Rows with their classes
|  .04 | -.13 |  .08 | -.05 |  .18 |  .00 |  .03 | -.08 |  .02 |  .18 | -.01 |  .23 | -.11 | -.07 |  .04 | -.05 | -.01 |  .16 | -.58 | -.05 | -.23 |  .14 |  .07 | -.02 | -.15 | -.07 |  .09 | -.20 |  .10 |  .05 | : (70)
|  .15 | -.11 | -.28 | -.15 | -.04 | -.03 |  .04 | -.05 | -.29 |  .18 |  .03 | -.27 | -.08 | -.37 | -.02 | -.10 |  .03 |  .00 | -.24 |  .03 | -.11 |  .09 |  .20 |  .10 | -.13 |  .12 |  .16 |  .04 |  .07 |  .11 | : (70)
|  .11 | -.12 | -.08 |  .08 |  .06 | -.02 |  .11 | -.12 |  .11 | -.18 |  .03 | -.17 | -.21 | -.37 | -.09 |  .10 |  .08 | -.15 |  .02 | -.13 | -.11 | -.17 |  .03 | -.06 |  .00 | -.01 | -.10 | -.16 | -.13 |  .08 | : (66)
|  .04 |  .11 |  .19 | -.09 | -.18 | -.01 | -.13 | -.09 |  .12 |  .00 | -.04 |  .10 |  .08 |  .26 |  .04 |  .05 | -.20 |  .09 |  .17 |  .17 |  .02 | -.06 | -.25 |  .09 |  .04 | -.02 |  .04 |  .09 |  .00 | -.14 | : (80)
|  .11 |  .09 | -.31 |  .11 |  .04 | -.12 |  .18 |  .06 | -.04 | -.06 |  .09 |  .02 | -.19 | -.26 |  .01 |  .04 |  .15 | -.04 | -.26 | -.10 |  .31 |  .01 |  .22 | -.02 |  .06 |  .05 | -.03 |  .13 | -.06 |  .00 | : (80)
|  .07 | -.07 |  .02 |  .02 | -.03 | -.13 |  .05 |  .02 | -.26 | -.09 | -.11 | -.11 |  .14 | -.08 |  .02 |  .10 |  .13 | -.03 | -.01 | -.03 | -.01 |  .12 | -.16 |  .02 |  .02 |  .07 | -.04 | -.02 | -.04 |  .10 | : (78)
|  .03 | -.09 | -.12 | -.02 | -.04 | -.10 |  .08 | -.18 | -.50 |  .31 | -.07 | -.18 | -.15 | -.45 | -.08 |  .05 |  .06 | -.06 | -.21 | -.14 | -.02 | -.18 |  .04 |  .24 | -.12 |  .19 | -.22 |  .03 | -.12 |  .08 | : (70)
|  .03 | -.09 |  .07 | -.01 | -.01 | -.05 |  .11 | -.05 | -.20 |  .03 |  .03 |  .01 | -.16 | -.14 | -.09 |  .08 | -.03 |  .08 |  .09 |  .05 |  .09 | -.20 | -.16 |  .12 |  .10 |  .06 | -.06 |  .09 | -.09 |  .07 | : (66)
|  .12 | -.01 |  .22 | -.03 |  .02 | -.05 |  .00 | -.03 | -.23 |  .00 | -.02 |  .12 |  .06 |  .00 |  .08 | -.02 | -.14 |  .18 |  .00 |  .03 |  .09 |  .14 | -.16 |  .07 | -.05 |  .01 |  .08 |  .16 |  .15 |  .00 | : (70)
|  .01 | -.21 | -.09 | -.04 | -.65 | -.07 |  .16 | -.13 | -.11 |  .17 |  .08 | -.02 | -.12 | -.19 | -.02 |  .15 |  .12 |  .13 | -.30 | -.07 | -.12 |  .01 | -.09 |  .12 | -.10 | -.03 | -.11 |  .00 | -.10 | -.04 | : (78)
| -.01 |  .00 | -.04 | -.01 |  .02 |  .05 | -.10 |  .01 | -.04 |  .10 | -.09 |  .02 |  .10 |  .12 |  .03 |  .01 |  .02 |  .12 | -.03 |  .01 |  .04 |  .14 |  .00 |  .06 | -.10 |  .04 | -.02 |  .11 |  .05 |  .08 | : (66)
|  .06 | -.23 | -.12 |  .01 |  .24 |  .20 | -.10 | -.11 |  .33 | -.19 |  .01 | -.21 | -.10 | -.13 | -.01 |  .00 |  .09 | -.02 |  .01 |  .02 | -.18 |  .04 | -.12 | -.29 |  .02 | -.14 |  .02 |  .10 | -.13 |  .00 | : (67)
|  .13 |  .14 |  .10 |  .12 |  .04 |  .07 | -.13 | -.06 |  .13 |  .03 |  .17 |  .21 | -.07 |  .07 |  .10 |  .04 | -.08 |  .01 | -.07 | -.01 |  .47 | -.16 |  .12 | -.02 |  .07 | -.02 | -.12 |  .19 |  .11 | -.08 | : (67)
|  .12 | -.22 | -.17 | -.20 |  .20 |  .08 |  .40 |  .08 | -.26 |  .12 |  .13 | -.05 | -.10 |  .07 | -.15 | -.07 |  .03 | -.05 | -.49 | -.18 | -.04 | -.15 |  .40 | -.01 | -.03 |  .04 |  .25 | -.26 |  .02 |  .42 | : (70)
|  .26 | -.07 | -.18 | -.15 | -.01 | -.06 |  .03 | -.02 | -.15 |  .01 |  .09 | -.21 | -.11 | -.36 | -.04 |  .04 | -.14 |  .02 | -.06 |  .05 |  .14 | -.05 |  .12 |  .14 |  .09 |  .01 | -.01 | -.01 |  .14 |  .12 | : (70)
| -.02 |  .01 |  .02 |  .03 |  .03 | -.18 |  .01 | -.13 | -.11 | -.09 | -.05 | -.07 |  .13 |  .14 |  .07 | -.03 | -.01 | -.05 | -.04 | -.12 |  .01 |  .01 | -.01 |  .00 | -.06 |  .08 |  .05 |  .04 |  .10 | -.02 | : (66)
| -.03 | -.13 | -.15 |  .01 | -.01 | -.09 |  .09 | -.10 | -.16 |  .18 |  .00 | -.04 | -.15 | -.31 |  .00 |  .11 |  .03 |  .06 | -.20 | -.01 |  .03 | -.11 | -.22 |  .14 | -.04 | -.01 | -.09 |  .05 | -.09 | -.01 | : (80)
| -.02 |  .00 |  .28 |  .13 |  .17 | -.01 |  .11 |  .07 |  .04 | -.11 |  .00 |  .01 | -.02 | -.03 |  .09 | -.13 |  .04 | -.12 | -.40 |  .01 | -.05 |  .15 | -.15 | -.23 | -.05 | -.27 |  .04 | -.16 | -.08 |  .02 | : (70)
| -.04 | -.10 |  .18 |  .03 | -.11 |  .15 | -.13 | -.12 | -.10 |  .28 | -.15 |  .31 |  .06 |  .18 |  .07 |  .00 | -.17 |  .12 |  .23 |  .01 |  .00 | -.08 | -.19 |  .17 |  .12 |  .02 |  .05 |  .07 |  .15 | -.07 | : (67)
|  .07 | -.20 | -.06 | -.08 | -.01 | -.19 |  .04 |  .02 | -.29 |  .19 | -.07 | -.19 |  .07 | -.13 | -.02 | -.15 | -.05 |  .07 | -.06 | -.04 | -.29 |  .12 | -.01 |  .11 | -.05 |  .08 | -.05 | -.11 |  .08 |  .13 | : (70)
|  .15 |  .15 |  .28 | -.09 |  .09 |  .15 | -.01 |  .00 |  .15 |  .20 |  .01 |  .40 |  .12 | -.13 |  .16 | -.17 | -.14 |  .19 | -.09 |  .14 |  .05 |  .13 |  .15 | -.12 |  .09 | -.17 |  .17 | -.04 |  .12 |  .03 | : (67)
|  .16 | -.02 | -.04 |  .06 |  .14 |  .04 |  .13 |  .04 | -.07 | -.12 |  .14 | -.04 | -.16 | -.35 | -.04 |  .13 |  .00 |  .05 |  .03 |  .07 |  .01 | -.11 | -.26 | -.06 |  .16 | -.15 | -.13 | -.07 | -.21 | -.04 | : (78)
| -.11 | -.05 | -.16 |  .04 | -.02 | -.16 |  .11 | -.11 | -.54 |  .26 |  .11 | -.15 | -.15 | -.30 | -.09 |  .09 |  .02 |  .07 | -.24 | -.11 | -.16 | -.25 | -.19 |  .21 | -.07 |  .07 | -.06 |  .02 |  .02 |  .03 | : (80)
|  .02 |  .05 |  .06 | -.03 | -.02 |  .04 | -.04 |  .04 | -.20 |  .05 |  .00 |  .05 |  .01 | -.06 |  .01 | -.12 | -.10 | -.01 | -.03 |  .01 | -.01 |  .08 |  .01 | -.07 |  .05 |  .03 | -.07 | -.10 |  .08 |  .02 | : (80)
|  .07 | -.04 | -.15 | -.04 | -.40 |  .10 |  .05 |  .02 | -.11 | -.05 | -.16 | -.23 |  .00 | -.02 | -.15 | -.02 |  .09 |  .01 |  .15 | -.04 | -.02 |  .20 |  .09 |  .08 |  .05 |  .14 |  .11 |  .03 |  .08 |  .16 | : (80)
|  .11 | -.07 |  .07 | -.25 | -.06 |  .02 | -.01 |  .03 | -.17 | -.01 | -.02 | -.10 | -.07 |  .12 | -.02 | -.02 | -.01 |  .15 |  .07 |  .06 |  .26 |  .23 | -.07 |  .06 |  .29 |  .00 |  .10 |  .08 | -.02 |  .06 | : (70)
|  .03 |  .02 | -.27 | -.20 | -.19 |  .05 |  .15 |  .12 |  .12 | -.08 |  .11 | -.28 | -.07 | -.01 | -.14 |  .10 |  .08 | -.20 | -.17 | -.13 | -.08 |  .22 |  .48 |  .03 | -.14 |  .26 |  .16 | -.12 | -.01 |  .07 | : (70)
| -.06 | -.04 | -.05 | -.06 |  .00 | -.11 |  .14 | -.06 |  .10 |  .06 |  .06 |  .14 |  .15 | -.02 |  .05 | -.02 | -.02 | -.03 | -.02 |  .02 | -.39 | -.10 |  .00 | -.02 | -.22 |  .02 |  .12 | -.19 |  .00 | -.04 | : (78)
|  .09 |  .01 |  .13 | -.12 |  .00 |  .00 | -.40 | -.09 | -.13 |  .22 |  .02 |  .02 |  .00 | -.02 |  .08 | -.05 | -.14 | -.08 | -.11 | -.07 | -.09 | -.24 |  .00 | -.12 |  .04 |  .09 | -.05 | -.06 |  .15 |  .05 | : (80)
|  .22 | -.17 |  .11 | -.13 |  .07 | -.01 |  .00 | -.17 | -.08 |  .05 |  .03 | -.18 | -.12 |  .03 |  .01 |  .12 |  .00 |  .08 | -.09 | -.03 |  .12 | -.10 |  .09 |  .22 |  .17 |  .03 |  .05 |  .06 |  .05 |  .03 | : (70)
| -.03 | -.02 |  .00 |  .00 | -.03 |  .03 | -.08 | -.05 | -.28 |  .21 | -.10 | -.09 |  .02 | -.03 | -.02 |  .03 |  .02 |  .12 |  .08 |  .04 | -.01 |  .04 | -.05 |  .10 | -.04 |  .04 | -.06 |  .04 |  .10 |  .03 | : (66)
|  .16 | -.09 | -.24 |  .08 |  .18 | -.05 |  .20 | -.20 | -.14 |  .12 |  .23 | -.22 | -.29 | -.47 | -.03 |  .11 |  .04 | -.04 | -.47 | -.11 | -.17 | -.35 | -.07 |  .18 | -.04 |  .02 | -.19 | -.10 | -.10 |  .08 | : (67)
|  .02 | -.04 |  .10 |  .07 |  .11 |  .07 | -.08 | -.23 | -.20 |  .04 | -.03 | -.02 | -.06 |  .19 |  .02 |  .09 | -.06 | -.05 | -.16 | -.12 | -.15 | -.13 | -.04 |  .07 |  .03 | -.01 |  .04 | -.12 |  .20 | -.03 | : (78)
|  .05 | -.13 | -.23 | -.15 |  .02 | -.07 |  .02 | -.04 | -.12 |  .07 |  .10 | -.01 | -.01 | -.29 | -.09 | -.04 | -.02 |  .07 | -.36 |  .01 |  .03 |  .14 |  .05 | -.06 | -.20 |  .03 |  .01 |  .06 |  .04 |  .02 | : (70)
| -.25 | -.09 | -.31 |  .01 |  .08 | -.03 | -.05 |  .02 | -.13 | -.01 | -.04 | -.32 |  .03 | -.19 |  .09 | -.01 |  .01 | -.04 | -.12 | -.14 | -.10 |  .13 |  .25 |  .01 | -.02 | -.01 |  .02 |  .05 |  .01 |  .13 | : (67)
|  .18 |  .24 |  .33 |  .11 |  .20 |  .00 | -.01 | -.21 |  .22 | -.15 |  .02 |  .35 |  .08 | -.41 |  .36 | -.15 | -.06 |  .01 | -.08 |  .14 | -.02 |  .03 | -.65 | -.24 |  .23 | -.01 | -.01 | -.07 |  .05 | -.05 | : (70)
|  .06 | -.06 |  .00 | -.06 | -.11 |  .19 | -.05 | -.19 | -.07 |  .29 | -.04 | -.11 |  .04 |  .13 | -.04 | -.04 |  .01 |  .13 |  .08 | -.12 |  .11 |  .38 |  .39 |  .00 |  .04 |  .11 |  .10 |  .08 |  .09 |  .04 | : (78)
|  .06 |  .03 |  .08 |  .08 | -.02 |  .04 | -.12 | -.11 |  .11 |  .11 | -.10 |  .17 | -.01 | -.07 |  .07 |  .05 | -.18 |  .11 |  .18 |  .05 | -.12 | -.07 | -.19 |  .02 |  .16 | -.09 | -.12 |  .09 |  .08 |  .04 | : (67)
|  .21 | -.13 |  .00 |  .00 |  .06 | -.04 |  .02 | -.16 | -.05 |  .08 |  .04 | -.02 |  .04 | -.31 |  .05 | -.08 |  .04 |  .05 |  .02 |  .05 | -.08 | -.10 | -.12 |  .04 |  .12 | -.04 | -.06 | -.08 | -.01 | -.01 | : (80)
|  .08 | -.28 |  .07 | -.13 | -.03 | -.06 |  .05 |  .02 | -.30 | -.06 | -.11 | -.03 |  .08 | -.01 | -.02 | -.01 | -.08 |  .20 |  .20 |  .04 | -.03 |  .09 | -.03 |  .12 |  .00 |  .10 |  .02 |  .00 |  .05 |  .12 | : (70)
|  .12 | -.45 | -.23 | -.09 | -.02 |  .02 |  .11 |  .00 |  .03 |  .05 |  .12 | -.15 | -.14 | -.18 | -.03 |  .08 |  .00 | -.09 | -.24 | -.08 | -.02 | -.16 |  .23 |  .02 |  .00 |  .06 |  .01 | -.09 | -.10 | -.02 | : (70)
|  .13 | -.12 |  .10 | -.02 | -.01 |  .05 | -.03 | -.06 |  .00 | -.04 |  .04 |  .15 |  .11 | -.13 |  .12 | -.03 | -.09 |  .05 | -.06 |  .03 | -.01 | -.05 | -.23 | -.05 |  .10 | -.11 |  .09 |  .03 | -.05 |  .00 | : (70)
| -.07 | -.01 |  .05 | -.06 | -.01 |  .01 |  .20 | -.12 | -.15 | -.03 |  .25 | -.20 | -.15 |  .01 | -.02 |  .09 |  .03 |  .10 |  .03 |  .31 | -.12 | -.13 | -.11 |  .17 | -.06 |  .06 |  .04 | -.08 | -.08 |  .03 | : (66)
| -.06 |  .00 | -.04 | -.02 | -.12 |  .05 |  .00 | -.10 |  .07 |  .28 |  .05 |  .15 | -.05 | -.20 |  .23 |  .02 | -.14 |  .07 | -.05 |  .07 | -.13 | -.20 | -.12 |  .11 | -.05 | -.03 | -.13 | -.05 |  .03 | -.09 | : (70)
|  .08 | -.12 | -.17 | -.06 |  .17 |  .02 | -.06 | -.16 | -.08 |  .25 |  .08 | -.05 | -.02 | -.33 |  .03 | -.03 | -.16 | -.03 | -.39 | -.13 | -.05 | -.02 |  .11 |  .09 | -.02 |  .14 | -.02 |  .04 |  .07 |  .04 | : (67)
| -.03 | -.04 |  .13 |  .14 |  .17 |  .02 | -.22 | -.27 |  .13 | -.06 |  .04 |  .16 |  .02 |  .17 |  .23 |  .08 | -.06 | -.05 | -.23 | -.10 | -.26 | -.14 | -.38 | -.06 | -.13 | -.07 |  .02 | -.09 |  .14 | -.06 | : (78)
|  .01 |  .09 | -.16 | -.07 | -.03 | -.14 |  .17 |  .12 |  .12 | -.08 |  .27 | -.23 | -.03 | -.04 | -.18 | -.04 |  .12 | -.12 |  .09 |  .03 | -.01 | -.05 |  .35 | -.06 | -.02 |  .13 |  .02 | -.09 | -.19 |  .04 | : (66)
|  .10 | -.05 |  .10 | -.03 | -.14 | -.07 |  .08 | -.01 | -.38 |  .18 | -.04 |  .10 |  .03 | -.14 | -.21 |  .16 | -.06 |  .19 |  .17 |  .05 |  .02 | -.23 | -.37 |  .18 |  .17 |  .07 | -.02 | -.04 |  .02 |  .01 | : (80)
| -.11 | -.05 | -.03 |  .03 |  .01 |  .00 |  .00 |  .03 | -.01 | -.06 | -.01 | -.01 |  .05 | -.15 | -.01 |  .05 | -.05 |  .00 |  .03 |  .03 | -.05 |  .16 | -.17 |  .05 | -.06 | -.02 | -.09 |  .00 | -.06 | -.05 | : (66)
|  .25 | -.05 |  .10 | -.10 | -.06 |  .06 |  .07 |  .01 | -.15 |  .26 | -.20 |  .00 |  .01 | -.10 | -.11 |  .03 |  .01 |  .21 |  .24 |  .00 |  .04 |  .15 |  .05 |  .03 |  .02 |  .13 |  .01 |  .04 | -.06 |  .05 | : (70)
|  .08 | -.16 | -.15 |  .01 |  .05 | -.04 |  .03 | -.17 | -.12 |  .06 |  .14 | -.24 | -.08 | -.20 |  .05 |  .08 | -.06 | -.06 | -.04 | -.07 | -.11 | -.21 |  .03 |  .18 |  .04 |  .12 | -.16 | -.08 |  .03 |  .08 | : (66)
|  .17 | -.10 | -.22 | -.13 |  .00 | -.13 |  .11 | -.12 |  .11 | -.05 |  .18 | -.01 | -.06 | -.49 |  .10 |  .04 | -.06 | -.17 | -.20 |  .20 | -.10 | -.30 | -.27 | -.03 | -.03 | -.09 | -.08 |  .02 | -.06 | -.12 | : (66)
|  .18 | -.26 | -.08 | -.03 | -.04 | -.15 |  .04 | -.18 | -.36 |  .15 | -.02 | -.33 | -.32 | -.44 | -.08 |  .28 | -.15 | -.06 | -.02 | -.06 | -.07 | -.43 | -.16 |  .30 |  .22 |  .11 | -.25 | -.14 | -.05 |  .16 | : (66)

Rows, each with its class
|  .07 | -.19 |  .05 |  .01 |  .21 |  .06 | -.03 | -.06 | -.09 | -.06 | -.10 |  .07 |  .05 | -.04 |  .02 |  .08 | -.06 | -.01 | -.11 |  .05 | -.15 | -.03 | -.13 |  .04 | -.09 | -.07 |  .10 | -.08 |  .04 | -.12 | : Zod
|  .03 | -.01 |  .04 | -.03 | -.03 |  .06 |  .04 |  .02 | -.33 | -.03 | -.25 |  .03 |  .26 | -.04 | -.10 |  .08 | -.05 |  .03 | -.09 | -.23 | -.14 | -.02 | -.16 | -.09 | -.06 | -.03 |  .09 |  .16 |  .23 | -.07 | : zoga
|  .00 |  .01 | -.14 | -.11 | -.08 | -.03 |  .06 | -.11 | -.12 | -.05 | -.18 | -.03 |  .23 |  .03 | -.21 |  .10 | -.01 |  .00 | -.07 | -.14 | -.08 | -.02 | -.20 |  .06 | -.03 | -.01 |  .17 |  .13 |  .10 | -.06 | : zoga
|  .02 | -.01 |  .05 | -.10 |  .02 | -.08 | -.01 | -.04 | -.05 | -.13 |  .17 |  .09 |  .08 | -.03 |  .05 |  .00 |  .02 |  .00 | -.19 |  .01 | -.09 |  .06 | -.21 |  .02 |  .01 | -.03 |  .13 |  .00 |  .17 | -.15 | : Zod
| -.09 | -.06 |  .01 | -.15 | -.13 |  .08 |  .02 | -.11 | -.18 | -.19 |  .21 |  .06 |  .16 |  .03 | -.01 |  .13 |  .10 | -.08 | -.44 | -.01 | -.20 | -.16 | -.07 | -.01 |  .05 | -.03 |  .23 | -.01 |  .17 |  .00 | : Zod
|  .04 |  .00 |  .05 | -.30 | -.17 |  .07 |  .09 | -.17 | -.11 | -.08 | -.02 |  .12 |  .33 |  .00 | -.08 |  .05 | -.04 | -.01 | -.31 | -.11 | -.18 |  .00 | -.32 |  .02 | -.01 | -.08 |  .15 | -.20 |  .08 | -.14 | : zoga
| -.01 | -.04 |  .08 |  .19 |  .60 |  .09 | -.25 | -.01 | -.07 |  .00 | -.01 |  .05 | -.03 | -.01 | -.03 |  .00 | -.29 | -.02 |  .11 |  .18 |  .13 |  .00 |  .12 |  .02 | -.09 | -.09 |  .03 | -.06 |  .00 | -.14 | : vev
| -.06 | -.11 |  .06 |  .16 | -.14 |  .06 |  .02 | -.17 | -.20 | -.25 | -.08 |  .05 |  .28 | -.02 |  .07 |  .20 |  .06 | -.08 | -.33 | -.07 | -.11 |  .01 | -.08 |  .01 | -.02 | -.05 |  .21 |  .00 |  .28 |  .12 | : Letam
| -.05 |  .07 |  .14 |  .00 |  .53 |  .03 | -.07 | -.10 |  .03 | -.09 |  .37 |  .04 | -.14 | -.09 |  .09 |  .06 | -.01 | -.12 | -.09 |  .12 | -.13 | -.11 | -.05 |  .05 |  .09 | -.11 |  .25 | -.03 |  .03 | -.24 | : vev
|  .02 |  .00 | -.08 |  .03 | -.22 |  .02 |  .05 | -.29 | -.05 | -.10 |  .07 |  .08 |  .19 |  .01 |  .03 |  .09 |  .16 |  .04 | -.34 | -.11 | -.01 | -.09 | -.29 | -.05 | -.13 | -.02 |  .18 |  .09 |  .18 |  .01 | : zoga
|  .06 |  .03 | -.02 | -.13 |  .15 | -.07 | -.05 |  .03 | -.11 |  .12 | -.19 | -.06 |  .12 | -.15 | -.10 |  .13 |  .01 |  .04 | -.02 | -.10 | -.09 |  .01 | -.04 | -.07 | -.01 | -.04 |  .11 |  .02 |  .10 | -.09 | : zoga
|  .01 | -.07 |  .02 |  .09 | -.12 | -.02 |  .00 | -.10 | -.08 | -.03 | -.13 |  .02 |  .09 |  .09 | -.03 |  .06 |  .05 | -.02 | -.07 | -.07 |  .00 | -.09 | -.10 |  .02 |  .00 | -.03 | -.03 |  .02 |  .10 |  .07 | : zoga
